Each row of numbers belongs to one of the objects below and depends on some of the facts about them. Some rows are named. Which object is each other row?

Facts:
κ: is of sort; ψ: points at; λ: uses; χ: sits directly inside
baflo	κ	41; bamilik	κ	41; basedral	κ	41; baskol	κ	41; bimes	κ	41; brafibo	κ	499; braplam	κ	41; bratra	κ	41; bredrin	κ	499; bribes	κ	499; bribra	κ	499
brikasa	κ	41; brinalus	κ	499; brones	κ	499; broske	κ	41; bruboba	κ	499; brubren	κ	499; brugri	κ	41; buskom	κ	41; distus	κ	499; ditel	κ	41; dodril	κ	41
dofli	κ	41; dori	κ	41; doskor	κ	41; dosu	κ	499; dradan	κ	41; dragri	κ	41; dragridem	κ	41; dremin	κ	499; dretrin	κ	41; dronidrak	κ	41; dupli	κ	499
duti	κ	41; fadus	κ	41; fatrak	κ	499; fefle	κ	499; feka	κ	499; felom	κ	41; fibil	κ	41; filar	κ	499; fipe	κ	41; flatrol	κ	499; flebes	κ	499
fliklun	κ	41; flobem	κ	499; flozak	κ	41; flumadi	κ	41; fluzum	κ	499; fomun	κ	41; fomur	κ	499; fotrefal	κ	41; funutri	κ	41; gama	κ	499; ganin	κ	499
geflok	κ	499; getro	κ	41; gofe	κ	499; gofer	κ	41; gozo	κ	41; grastak	κ	499; grebidrir	κ	499; grerodrin	κ	499; griflan	κ	41; grisin	κ	499; gritom	κ	499
groflo	κ	41; gropogis	κ	499; grostem	κ	41; grufoskol	κ	499; grupliplo	κ	41; guma	κ	499; gumastu	κ	41; guper	κ	499; gurikon	κ	41; kabi	κ	499; kabom	κ	499
kabrol	κ	41; keko	κ	41; kinil	κ	41; kista	κ	499; klabok	κ	499; klafle	κ	499; klapluk	κ	41; klapus	κ	41; kleplak	κ	41; klerir	κ	41; kleskano	κ	41
kliror	κ	499; klubak	κ	499; kodre	κ	499; laflemir	κ	41; lagral	κ	41; leflam	κ	41; legron	κ	41; lela	κ	41; letros	κ	499; liri	κ	41; listiflel	κ	41
loklam	κ	499; loklik	κ	41; losem	κ	499; losu	κ	499; ludror	κ	41; lukle	κ	41; lupletrom	κ	499; lusos	κ	499; meba	κ	41; mebra	κ	41; metristin	κ	499
mezilur	κ	41; mistuvem	κ	499; mobral	κ	499; moski	κ	41; motorem	κ	499; mufla	κ	499; mukam	κ	499; muplaplon	κ	41; nagrim	κ	41; napok	κ	499; nedrur	κ	41
neklar	κ	499; neski	κ	41; neskik	κ	41; nezas	κ	41; nifol	κ	499; nito	κ	41; nodrek	κ	499; nostes	κ	41; noston	κ	499; notrul	κ	41; nozibrur	κ	41
nulo	κ	41; nutam	κ	41; nutim	κ	41; pabrur	κ	499; plamosku	κ	41; plegipi	κ	499; plestak	κ	41; ploflek	κ	41; plolo	κ	41; plomuk	κ	499; pluki	κ	499
plusen	κ	41; pode	κ	41; podotas	κ	41; potidol	κ	41; pozik	κ	41; puze	κ	499; rado	κ	41; radri	κ	41; ragi	κ	41; reklapus	κ	499; retroplon	κ	499
rezok	κ	41; ridu	κ	41; rino	κ	41; roflel	κ	499; rudras	κ	499; sini	κ	41; skadre	κ	499; skaguk	κ	41; skazus	κ	41; skedur	κ	41; skelim	κ	41
skepliples	κ	41; skeskidis	κ	499; skezi	κ	41; skolum	κ	499; skoskes	κ	41; skubos	κ	41; skuflifur	κ	41; skunatrek	κ	499; stanak	κ	41; staskivar	κ	41; stastin	κ	499
stibar	κ	41; stidrem	κ	41; stinik	κ	499; stirogus	κ	41; stizodas	κ	41; stunafe	κ	499; stusto	κ	41; tetrok	κ	499; tifafil	κ	41; toflak	κ	41; toske	κ	41
trenon	κ	499; trido	κ	499; tridrisu	κ	499; trigak	κ	499; triguflu	κ	41; tritrol	κ	499; trobruk	κ	41; trusi	κ	41; tuflakol	κ	41; tuki	κ	41; vagufen	κ	41
vazi	κ	499; vedrus	κ	41; velor	κ	499; voku	κ	41; volur	κ	499; vutedral	κ	41; zabon	κ	41; zaril	κ	41; zelem	κ	41; zerim	κ	499; zigro	κ	41
zimon	κ	41; zimul	κ	41; zitruk	κ	41; zivu	κ	499; zodek	κ	499; zodil	κ	499; zoduk	κ	41; zugi	κ	41; baflo	ψ	losu; baflo	ψ	skaguk; baflo	ψ	ridu
bamilik	ψ	nutim; bamilik	ψ	ridu; basedral	ψ	nezas; brafibo	ψ	gumastu; brafibo	ψ	nito; bratra	ψ	tuki; bratra	ψ	ridu; bratra	ψ	vagufen; bribra	ψ	geflok; brinalus	ψ	flozak; brones	ψ	zodil
broske	ψ	groflo; broske	ψ	trigak; buskom	ψ	nutim; distus	ψ	nutim; ditel	ψ	lusos; ditel	ψ	skeskidis; dodril	ψ	basedral; dodril	ψ	vazi; dofli	ψ	gofer; doskor	ψ	ridu; doskor	ψ	fipe
dosu	ψ	loklam; dragri	ψ	gofer; dragridem	ψ	gumastu; dupli	ψ	lagral; fatrak	ψ	tuki; fatrak	ψ	ridu; fefle	ψ	neskik; feka	ψ	zivu; fibil	ψ	napok; fibil	ψ	skuflifur; filar	ψ	bribes
flebes	ψ	tuki; flebes	ψ	pluki; fliklun	ψ	zabon; fotrefal	ψ	lagral; gama	ψ	gumastu; ganin	ψ	napok; ganin	ψ	skoskes; gofer	ψ	klerir; gozo	ψ	mukam; gozo	ψ	skeskidis; grerodrin	ψ	triguflu
gritom	ψ	podotas; gritom	ψ	fliklun; gritom	ψ	lela; groflo	ψ	zelem; groflo	ψ	dremin; grostem	ψ	buskom; grufoskol	ψ	grisin; gumastu	ψ	retroplon; kabi	ψ	pluki; kinil	ψ	ridu; klapluk	ψ	mistuvem
klapluk	ψ	lagral; klapus	ψ	klapluk; kleplak	ψ	ridu; klerir	ψ	ridu; kleskano	ψ	grisin; kodre	ψ	funutri; laflemir	ψ	nutim; legron	ψ	mistuvem; legron	ψ	funutri; lela	ψ	lusos; lukle	ψ	napok
lukle	ψ	buskom; lukle	ψ	skeskidis; lupletrom	ψ	lagral; lusos	ψ	tuki; mistuvem	ψ	gofer; mufla	ψ	lupletrom; mukam	ψ	zivu; nagrim	ψ	lupletrom; neskik	ψ	lagral; nifol	ψ	vazi; nostes	ψ	nutim
nulo	ψ	gumastu; plegipi	ψ	plamosku; plegipi	ψ	stanak; plolo	ψ	nutim; plolo	ψ	neskik; pozik	ψ	ridu; retroplon	ψ	bratra; retroplon	ψ	funutri; rino	ψ	mezilur; sini	ψ	mufla; skedur	ψ	basedral
skelim	ψ	pluki; skepliples	ψ	skezi; skezi	ψ	neklar; skuflifur	ψ	bribes; stanak	ψ	loklam; staskivar	ψ	skoskes; stunafe	ψ	volur; toflak	ψ	kleplak; toflak	ψ	loklam; toske	ψ	tuki; triguflu	ψ	skaguk
triguflu	ψ	klapus; tritrol	ψ	broske; tritrol	ψ	kodre; trobruk	ψ	skoskes; trobruk	ψ	stanak; tuflakol	ψ	bribes; tuki	ψ	gofer; vazi	ψ	nutim; voku	ψ	bribra; volur	ψ	nito; vutedral	ψ	kleplak
zaril	ψ	retroplon; zimon	ψ	ludror; basedral	λ	grebidrir; basedral	λ	lusos; bredrin	λ	losu; bribra	λ	vagufen; bruboba	λ	brafibo; brubren	λ	keko; dretrin	λ	brafibo; dretrin	λ	tritrol; duti	λ	mebra
duti	λ	kleskano; fadus	λ	ploflek; fibil	λ	dodril; fliklun	λ	muplaplon; fliklun	λ	vedrus; fliklun	λ	vutedral; fliklun	λ	motorem; flobem	λ	braplam; fluzum	λ	grisin; fluzum	λ	triguflu; fomun	λ	grupliplo
fomun	λ	geflok; fomur	λ	zoduk; funutri	λ	dori; funutri	λ	brikasa; grastak	λ	stusto; grastak	λ	fotrefal; grastak	λ	vazi; grastak	λ	roflel; grufoskol	λ	losu; guma	λ	ganin; guper	λ	gritom
guper	λ	stinik; guper	λ	zodil; gurikon	λ	brones; kabom	λ	kliror; kabom	λ	gofe; kabom	λ	losem; klafle	λ	mukam; klafle	λ	volur; klapus	λ	napok; klapus	λ	stunafe; lagral	λ	nutam
lagral	λ	volur; letros	λ	kista; letros	λ	puze; loklam	λ	mistuvem; loklam	λ	kista; loklam	λ	kabrol; loklam	λ	rezok; loklik	λ	legron; lukle	λ	nagrim; lukle	λ	flebes; lukle	λ	volur
lukle	λ	dodril; meba	λ	tridrisu; meba	λ	flozak; meba	λ	trido; neski	λ	notrul; neski	λ	skaguk; neski	λ	brikasa; neskik	λ	napok; neskik	λ	grisin; nodrek	λ	stibar; nodrek	λ	zugi
noston	λ	kabrol; nulo	λ	mebra; nulo	λ	dremin; nulo	λ	flozak; plolo	λ	distus; pluki	λ	legron; pluki	λ	kabrol; pode	λ	retroplon; pode	λ	geflok; rado	λ	metristin; rado	λ	dodril
radri	λ	getro; radri	λ	trenon; radri	λ	ploflek; ragi	λ	mebra; ridu	λ	napok; ridu	λ	gropogis; ridu	λ	losu; ridu	λ	toflak; ridu	λ	brinalus; ridu	λ	trigak; rino	λ	trigak
rino	λ	vazi; rino	λ	voku; sini	λ	skolum; sini	λ	kabi; skedur	λ	gumastu; skedur	λ	zivu; skedur	λ	mobral; skedur	λ	vagufen; skuflifur	λ	pozik; skuflifur	λ	tridrisu; skuflifur	λ	skazus
skunatrek	λ	groflo; stastin	λ	bimes; stidrem	λ	fotrefal; stidrem	λ	toflak; stidrem	λ	laflemir; stirogus	λ	fotrefal; tetrok	λ	mobral; tifafil	λ	grupliplo; tifafil	λ	fotrefal; tifafil	λ	vazi; trobruk	λ	mistuvem
tuki	λ	mebra; tuki	λ	nezas; velor	λ	dupli; velor	λ	ploflek; zabon	λ	vedrus; zabon	λ	trigak; zelem	λ	losem; zerim	λ	baflo; zerim	λ	skelim; zerim	λ	plomuk; zigro	λ	losu
zigro	λ	skadre; baflo	χ	roflel; bamilik	χ	roflel; basedral	χ	bruboba; bimes	χ	klabok; brafibo	χ	zaril; braplam	χ	puze; bratra	χ	dofli; bredrin	χ	skadre; bribes	χ	metristin; brinalus	χ	trusi
brones	χ	nito; broske	χ	kleskano; brubren	χ	mobral; buskom	χ	baskol; distus	χ	nifol; ditel	χ	puze; dodril	χ	flobem; dori	χ	tridrisu; doskor	χ	nifol; dosu	χ	vutedral; dradan	χ	lusos
dragri	χ	pode; dragridem	χ	baskol; dremin	χ	guma; dretrin	χ	nito; dronidrak	χ	zivu; dupli	χ	plestak; duti	χ	dofli; fadus	χ	bruboba; fatrak	χ	vutedral; fefle	χ	keko; feka	χ	vutedral
felom	χ	bruboba; fibil	χ	tridrisu; filar	χ	laflemir; fipe	χ	meba; flatrol	χ	tridrisu; flebes	χ	zivu; flozak	χ	skelim; fluzum	χ	tridrisu; fomun	χ	flumadi; fotrefal	χ	nito; funutri	χ	tifafil
gama	χ	flobem; ganin	χ	nifol; geflok	χ	nifol; getro	χ	klabok; gofe	χ	meba; gofer	χ	guma; gozo	χ	guma; grebidrir	χ	plusen; grerodrin	χ	fomur; griflan	χ	laflemir; grisin	χ	trusi
gritom	χ	klabok; groflo	χ	zodek; gropogis	χ	lusos; grostem	χ	zaril; grufoskol	χ	pode; grupliplo	χ	bribra; gumastu	χ	zodek; guper	χ	stidrem; gurikon	χ	flobem; kabi	χ	bribra; kabom	χ	tridrisu
kabrol	χ	flumadi; kinil	χ	brugri; kista	χ	mobral; klafle	χ	plestak; klapluk	χ	roflel; klapus	χ	plusen; kleplak	χ	plestak; klerir	χ	skadre; kliror	χ	loklik; klubak	χ	flobem; kodre	χ	skelim
lagral	χ	fliklun; leflam	χ	zaril; legron	χ	grastak; lela	χ	skubos; letros	χ	meba; liri	χ	mobral; listiflel	χ	keko; loklam	χ	bribra; losem	χ	mobral; losu	χ	plestak; ludror	χ	brikasa
lukle	χ	tifafil; lupletrom	χ	trusi; mebra	χ	trusi; mezilur	χ	grastak; mistuvem	χ	skelim; moski	χ	baskol; motorem	χ	baskol; mufla	χ	loklik; mukam	χ	dofli; muplaplon	χ	fomur; nagrim	χ	baskol
napok	χ	grastak; nedrur	χ	bribra; neklar	χ	velor; neski	χ	bruboba; nezas	χ	flumadi; nodrek	χ	zodek; nostes	χ	rudras; noston	χ	kleskano; notrul	χ	fliklun; nozibrur	χ	nifol; nulo	χ	vutedral
nutam	χ	stidrem; nutim	χ	fomur; pabrur	χ	fliklun; plamosku	χ	lusos; plegipi	χ	rudras; ploflek	χ	grastak; plolo	χ	brugri; plomuk	χ	klabok; pluki	χ	brugri; podotas	χ	stidrem; potidol	χ	guma
pozik	χ	metristin; rado	χ	zodek; radri	χ	puze; ragi	χ	brugri; reklapus	χ	klabok; retroplon	χ	fomur; rezok	χ	fomur; ridu	χ	dofli; rino	χ	kleskano; sini	χ	pode; skaguk	χ	metristin
skazus	χ	flumadi; skedur	χ	fliklun; skepliples	χ	plestak; skeskidis	χ	puze; skezi	χ	rudras; skolum	χ	brikasa; skoskes	χ	nito; skuflifur	χ	neskik; skunatrek	χ	zivu; stanak	χ	kleskano; staskivar	χ	skadre
stastin	χ	bribra; stibar	χ	mobral; stinik	χ	velor; stirogus	χ	skadre; stizodas	χ	trusi; stunafe	χ	skelim; stusto	χ	velor; tetrok	χ	roflel; toflak	χ	nito; toske	χ	laflemir; trenon	χ	vutedral
trido	χ	plusen; trigak	χ	metristin; triguflu	χ	pode; tritrol	χ	puze; trobruk	χ	plusen; tuflakol	χ	metristin; tuki	χ	metristin; vagufen	χ	plusen; vazi	χ	meba; vedrus	χ	meba; voku	χ	kleskano
volur	χ	skelim; zabon	χ	flobem; zelem	χ	stidrem; zerim	χ	lusos; zigro	χ	lusos; zimon	χ	zodek; zimul	χ	fliklun; zitruk	χ	stidrem; zodil	χ	dofli; zoduk	χ	guma; zugi	χ	grastak

Named rows:
[  8 -10   7   4  -3  10  -2   4   3   2  -6   2  20   6 -12  14  -5  -2
  -6   4   1  -3   1  -1   1  -3]: bredrin
[  4   7   6   6  -3  12  -2   1  18  -1  -2  -6  19  10 -13   9   1  -2
 -12   1  -7   5   5   5  -6  -7]: basedral
[  2   2   1  10  -6  13  -5   4  22  -3   5  -1  19  11 -10   8   5  -3
  -6  -2  -7   5  12   8   1   0]: nezas
[-1  2  2  4 -3  8 -2  7 12 -7 -3  1 13  8 -7 10 -1 -2 -7  4  1  0 11  7
 -3  1]: getro
[  3  -1   4   8  -1   9   1   4  15   0  -5  -2  12   3 -13   9  -4   0
 -18   0   5  -2  -4   7  -7 -10]: fliklun
[ 0  0  3  6 -6  8  0 11 12 -8  0  7 14  7 -5 12 -3 -4 -5  6  2  1 11  8
 -4 -2]: vedrus
[  3  -2  -9  16  -7   6   4   7  20  -3 -16   7  18   6  -7   6  -6   0
  -8  10   6  -1  13   0 -12   3]: dragri
[  6   9   4  12  -8  17   2   0  21  -4  -1  -5  28  10 -15   4   4  -1
  -6   3 -14   8  15   4  -8  -7]: buskom
[ -2   1   3   5  -3  11   1   4  11  -5  -2  -1  12   5 -14   8   0  -1
 -13   1   3  -2   6   7  -6  -3]: baskol
[ 0 -1 -2  5 -4  9 -2  6 16 -6  0  3 12  9 -7 10  1 -2 -7  2  2  1 14  8
  1  2]: skazus
[  2 -11   6   5  -2  10  -2  -1   1  -3  -4   0  18   3 -18   7   1  -1
  -8   2  -1  -7   3  -1   1   3]: rudras
[  2 -12   8   9  -7   9  -8   7   6   0   4   3  21   7 -10  16  -2  -9
   1   0  -4  -2  -1   2   1   8]: grisin
[-1  1  2  4 -3  8 -1  6 14 -8 -3  2 12  8 -8 10 -1 -2 -8  4  0  0 10  6
 -4  1]: dori
[  1 -12  12  11  -4  11  -4  -3  -2  -8  -5   5   9   4 -13   8   0   0
  -7   3  -8  -7   8  -2  -2   6]: metristin
[ 0  3  2  2 -3  9 -2  6 13 -5 -4  1 12  7 -8 11 -1 -2 -9  4  2  1 10  6
 -3 -2]: nozibrur
[-1  1  4  5 -3  6 -2  6 13 -6 -3  2 13  8 -5  9 -1 -3 -7  3  2  0 12  7
 -3  1]: zoduk
[ 1 -2  4  5 -6  8 -1 11 14 -7  0  8 14  6 -4 11 -3 -4 -4  6  3  0 11 10
 -3 -3]: grupliplo

Name these rows:
No name comes twice in this set of rows, the named rows included.
[  4   3   8   2  -2  13   1  -1  10  -8  -5   2   6   9  -7   9   1   3
 -11   9   2   4  22   1  -2  -5] -> tuflakol
[  4 -15  -2  21  -9  13  -1   1  11  -2  -5   3  24   3 -17   4   1  -5
  -3   4  -6  -6   0  -3  -8  11] -> lusos
[  7  -6   1   0  -2  10   3   0   2  -5 -11   2  23   5 -12   6  -1   4
  -6  12  -3  -4  16  -6   3   0] -> plegipi
[  1  -3  -3  15  -8  10   8   6  17  -7 -11   7  18   2 -11   3  -2   1
  -8   8   3  -3  14   5 -11  -3] -> vutedral
[  5   2   1   2  -1  10  -1   6  12  -3  -3   1  11   7  -7  14  -6  -2
 -12   5   3   2  -1   7  -4 -10] -> zigro
[  8 -11  -2  10  -4   7   1   2   7  -3 -14   4  23   5 -10   6  -2   1
  -4   9   0  -6  10  -6  -1   7] -> grerodrin
[-1  4  2  5 -3  7 -3  5  9 -9 -6  5 10  8 -6 12 -3  0 -7  6 -8 -1  8  8
 -5 -1] -> nutam
[  7 -10   3   1  -5  10   2   7   2  -4  -6   9  21   3 -11  12  -5  -1
  -2  11   2  -4  10  -1   3  -1] -> brinalus
[  3  -5 -10  21  -8   4   4   8  22  -2 -21   7  18   7  -5   6  -7   1
  -8   9   8  -3  12  -1 -13   6] -> bratra
[ -2  -5  -5  22  -7   4  -8   8  21   4  -7  -1  11  10  -7  16 -10  -8
 -13  -4   7  -1 -12   5 -13   6] -> funutri
[  8  -8   5  -1  -2   8   0   3   1  -1 -10   3  18   4 -12  11  -6   1
  -7   8   4  -4   7  -3   4  -5] -> grufoskol

Now the same objects, written a new way:
Known rows:
[-4 -4 -4 -1 -8  3  3 -6  0 -8  5  8  0 -3  3 15 -1  2 22  0  3  1  8  8
  0  1 -3 -2 -6  9 -4]: stunafe
[ -5  -5  -9   1  -5   1   1  -2  -2  -9   0   1 -10   1  -1 -14  -3  -6
 -10  -3  -8   1   3   1  -7   5  -4   0  -1   5  -2]: velor
[ -5   5   0   3   0  -2   0  -3  -3  -6   4  -4 -11   3  -8 -20   1  -5
 -32  -6  -8  -7  -9   9  -7 -11  -5   3   6   5  -9]: neklar
[-1 -7 -9  1 -8  3  2 -5 -1 -9  6  6  0 -2  3  5  0 -4 18 -1  1  1  8  6
 -3  2 -3 -2 -4  6  2]: grerodrin
[ 1  5  8 -1  4 -2  0  2  1  6 -2 -1  4  0 -1  8  0  5  1  2  4 -1 -2 -2
  5 -2  3  0  0 -3 -1]: triguflu
[ 0  2  3 -1  3 -3  2  4  1  5 -6 -1 -3  1 -1  1 -1 -2 -8  4 -3  2  3 -7
  4  1  1  1  0 -5 -2]: pode
[ 7 -2  6  4  3 -2  0  2  1  7 -2 -3  3 -1 -1  0 -1 -8 -6  2 -2  3  1 -2
 -1 -7 -1  2  4 -7  5]: skuflifur
[ 2  2 10  2  5  1 -2  2  2  3 -2 -3  8 -1 -2  1  0  1 -1  2  5  1 -4 -2
  1 -5  0  1  3 -5  5]: skazus
[-1  2  3 -1  4 -1  0  4  1  3 -5 -2  1  2 -1 -4 -1  1 -4  4  2  0  0 -9
  3  3  1 -1  0 -6  1]: flumadi
[-1 -8 -9  1 -8  2  2 -5 -1 -8  7  6  0 -2  3  6 -1 -4 20 -1  1  1  8  6
 -3  2 -4 -2 -5  6  1]: fatrak
[ -4  -4   2   4  -3   5  -1  -4  -1 -10   3   1   0  -2  -2  -8  -2  -2
  -6  -4   0   1  -3   9 -10  -4  -6   2   2   7   2]: trido
[  5   2  -2  -1  -2  -1  -1   5   1   6  -5  -4  -1   2   0   1   3  -2
   6   0  -6  -1   0   0  -2 -12   5   1   4 -12   6]: rado
[  0  -4  -8   2  -6   0   0  -3  -2  -5   3   1  -8  -1   0 -10   0  -7
  -9  -5  -9   0   2   7  -8  -1  -2   2   1   6  -2]: guper
[ 6  0  0  1  3 -3  0  3  0  8 -1 -3  0  0  0 -2  2 -5 -6  1 -4  1  0 -4
  2 -3  2  1  2 -7  3]: radri
[ -6   0  -3   0  -5   0   4  -2  -1  -7  -2   3 -14  -2  -1  -1  -3  -4
 -14  -3 -11   2   6   4  -6   2  -3   3  -3  10 -11]: grastak
[  2   8   8   0   7  -3  -3   4   0   7  -4  -7  -2   2  -5 -13   2   2
 -27  -2  -4  -3 -11  -3  -1  -4   3   4   6  -5  -2]: podotas
[  4  -1  -5  -3  -6   0   1   2   2   4   0   4  10   1   3  17   6   3
  40   5   7   1   4  -2   2  -9   1  -5  -8 -12   7]: nagrim

Which object is each row?
No name comes twice in this set of rows, the named rows included.
[  5   7   0  -2   1  -3  -2   6   0   8  -6  -6  -5   2  -3  -8   7  -1
 -13  -2  -8  -2  -7  -1  -6 -12   3   3   2 -11   0] -> lagral
[ -1  -2   0  -1   1   0   3   1   2   0  -1   3   9   1   3  11  -1   0
  25   8  10   2   7 -10   8   6  -1  -5  -6  -7   5] -> skelim
[ 7 -4 -5  1  3 -4  2 -1  0  7  5  1  6  0  4  7 -1 -5 14  5  6  1  8 -9
 14 11  3 -4 -1 -5  5] -> trobruk
[-1  4  9 -3  2  1  3  0  3  4  0  6  9 -4  4 30  0  9 28  7 12  1  6 -2
 11 -1  3 -3 -6  0 -2] -> fotrefal
[  1  15  20   9  -3 -12   9  -6  -2   4   4   8   2   1  -8  28  -5  -2
  22   7  11  -7   9   1   6  -4  -3  -3 -14 -16  -2] -> voku
[ 0  5  7  0  4 -1 -3  2  1  4 -3 -5  3  2 -3 -4 -2  5 -6  1  1 -3 -5 -1
  4 -4  4  2  7 -6  4] -> groflo
[ -1  -1  -8   2   0  -3  -2  -4  -4  -3   5  -4 -12   2  -3 -25  -3  -6
 -32  -8 -10  -3  -4   2  -3  10   0   3   6   9  -4] -> pluki
[-3  0 -2  0 -6  0  2 -3 -1 -5  1  3 -9 -2  0  3 -1 -1 -9 -4 -8  1  2 10
 -5 -2 -1  3 -1 11 -9] -> bredrin
[ 0  3  5 -1  2 -3  3  4  2  6 -6  1 -3  0 -1  9 -2 -1 -4  5 -3  2  5 -6
  5  1  1  1 -2 -3 -5] -> neskik
[ -5   1  -8  -3  -9   4  -2  -2  -1 -11   2   3  -2   0   0  -3   6   5
  14  -5   0  -4  -4   9 -12  -7  -2  -1  -6   1   0] -> volur

The same objects again, as new rows of numbers:
Some objects and their rows:
[-17 -12  11  -9  19  -5  12  -8 -10 -12 -10  14   6  23  12   5  10  19
  16 -18  18 -18  -2   2 -23  12]: ditel
[-10  -1  10   4  16  10  19   5  -5  -6 -20   9  -4  23  15   6 -16  15
  20 -22  20 -14  -4   3 -23  -6]: trobruk
[ -6  20   7 -19  20  22  22   7  -2  12   2   8  -6   7 -25  -3  24  20
   2   7  -5  23  15  -1 -12 -10]: brinalus
[ 13 -18  -4  22 -12 -16 -21  -6  16  -5   7   4   3  -7  11   6 -19  -7
  10   0   9 -15  -5   5   7  14]: moski
[-14 -11  13  -8  19  -6  14  -6  -8 -13 -10  14   4  23  12   4   8  19
  15 -14  17 -17  -2   3 -23  13]: staskivar
[ 14 -18   4  24 -16 -17 -19  -4  16  -4   6   5   3  -1   9   6 -19  -8
   9   5  11 -13  -5   6   5  14]: podotas
[ 19 -13 -21  28   6 -20 -22  11  24 -12   9  17  -9 -10  -3  -4 -22  12
   9  12  -5  -8  -2   7 -15  -5]: stidrem
[ 14 -18   4  23 -15 -16 -19  -4  16  -4   6   4   3  -1  10   7 -19  -9
   8   5  12 -13  -5   6   4  13]: zitruk
[-23  19  11 -20  21  22  23   6 -18  16  -5   6   0   8 -21  -1  22  11
  -1  -6  -3  20   5  -3 -13 -10]: retroplon
[ 14  20 -24  -8   4  22  -3  13  16  19   5   2 -10 -23 -22  -4   6  -3
 -12  11 -20  22   0   5  25 -17]: bredrin
[ 13  19  -7 -18 -19  18   3   5  18  16  15 -13  -1 -26 -26   1  20   2
 -11  10 -11  23  11  -1  24  -1]: losu
[-26  19   9 -21  21  22  23  10 -21  16 -13   8  -8  13  -7 -10  20   8
  -3 -12 -12  17   2  -1  -9  -7]: mufla
[ 14  18  14   7  23  15  11 -27  14 -27  15 -25 -25  23  16   0  20   7
  14  -3   0 -22   1 -38 -18   6]: buskom
[ 12  18   4 -15 -17  21  10   9  12  18  12  -9  -5 -25 -25  -3  18  -8
 -13  10 -13  23   4   2  24  -2]: grisin
[-10  -3 -15  -2  18 -25 -16 -29 -17 -17 -17 -26  19  23  -2  21  23   0
   5  -9  23  -5  -1 -12 -23 -27]: kinil
[-27 -18  17 -13  18   1   5 -17 -14 -21 -17  17   8  21  10 -14  19  20
  -1 -16  23 -23  -6   0 -23  19]: nagrim
[ 14 -14  -7  24 -13 -17 -18   0  14  -3  -3   6   2   5  13   4 -23  -6
   7   5   6 -14  -5   7   6  10]: fadus

Name these rows:
No name comes twice in this set of rows, the named rows included.
[-25  20 -24 -20  22  20   4 -23 -22  14 -19 -26  19  16 -29  19  23 -11
 -16 -13  10  20   0 -19 -15 -30] -> fatrak
[-13  20  10 -20  20  23  23   7 -10  13  -1   6  -5  10 -22  -3  23  16
   0   4  -5  21  10  -4 -11 -10] -> stunafe
[ 19   3 -31  28   9 -27 -25 -23  23  -2 -12 -17  18  18 -21  20  13   1
   0  12  18  16  -4   6 -13 -29] -> ridu
[  0  -4  -9  21 -18 -23 -21  -2  11 -12 -21  11   9   4  13 -16 -23  14
 -18   8   6 -18  -6   8  12  15] -> rado
[ -9 -11  12 -12  18  -8  14  -8   2 -15  -1  13   5  22   7   7  20  23
  18 -11  20 -10   2   1 -23  14] -> triguflu
[-20 -15  12 -12  18  -9  15  -3 -14  -2 -16  15  11  23   8   7  11  20
  16 -19  20 -17  -3   6 -23  12] -> dragri
[-23 -11  14  -2  20  -3   7 -10 -13 -18 -24  17   7  24  12 -14  11  19
  -5  -3  21 -22  -6   4 -22  15] -> fibil
[-28  19  14 -20  17  23  23  13 -21  16 -12   9  -9   6  -5 -17  20  15
   0 -17 -12  18   5   0  -8   7] -> dupli
[  3  16 -18 -15 -17  22  10   8  -4  21  12   2  -9 -21   6  -3   5 -14
 -25   8 -17  20  -2   1  23 -10] -> bribes
[-12  -9   3  -8  14 -22  -4 -27 -14 -18 -10 -18  18  22   4  19  22   5
  10 -14  23  -9   0  -9 -23 -14] -> baflo
[  6   0 -14   2  23  -6   8   4  17  -9 -12  18  -3  23   7   4   8  26
  18   5  10  -4   0   6 -23   4] -> rino
[-23 -13  18 -10  15   0   9 -23 -12 -25  -9  12   7  22  13 -11  22  17
  -5 -11  23 -22  -6 -12 -23  19] -> dodril
[-10  20 -12 -10  -6  21  -6   8 -10  15 -21   0   1 -21 -12 -22  -5  -9
 -27  10 -18  17  -6   5  25  -9] -> klafle
[ -9  15   0 -12 -22  20   1   1 -13  13  12   6  -3 -25  -2 -22  14 -16
 -28  11 -11  13  -4 -12  20  -9] -> metristin
[-23 -16  16 -14  19   4  20   8 -12  -2 -13  18  -5  22  12  -8  -1  24
  18 -22  15 -19  -2   7 -24  18] -> klapluk

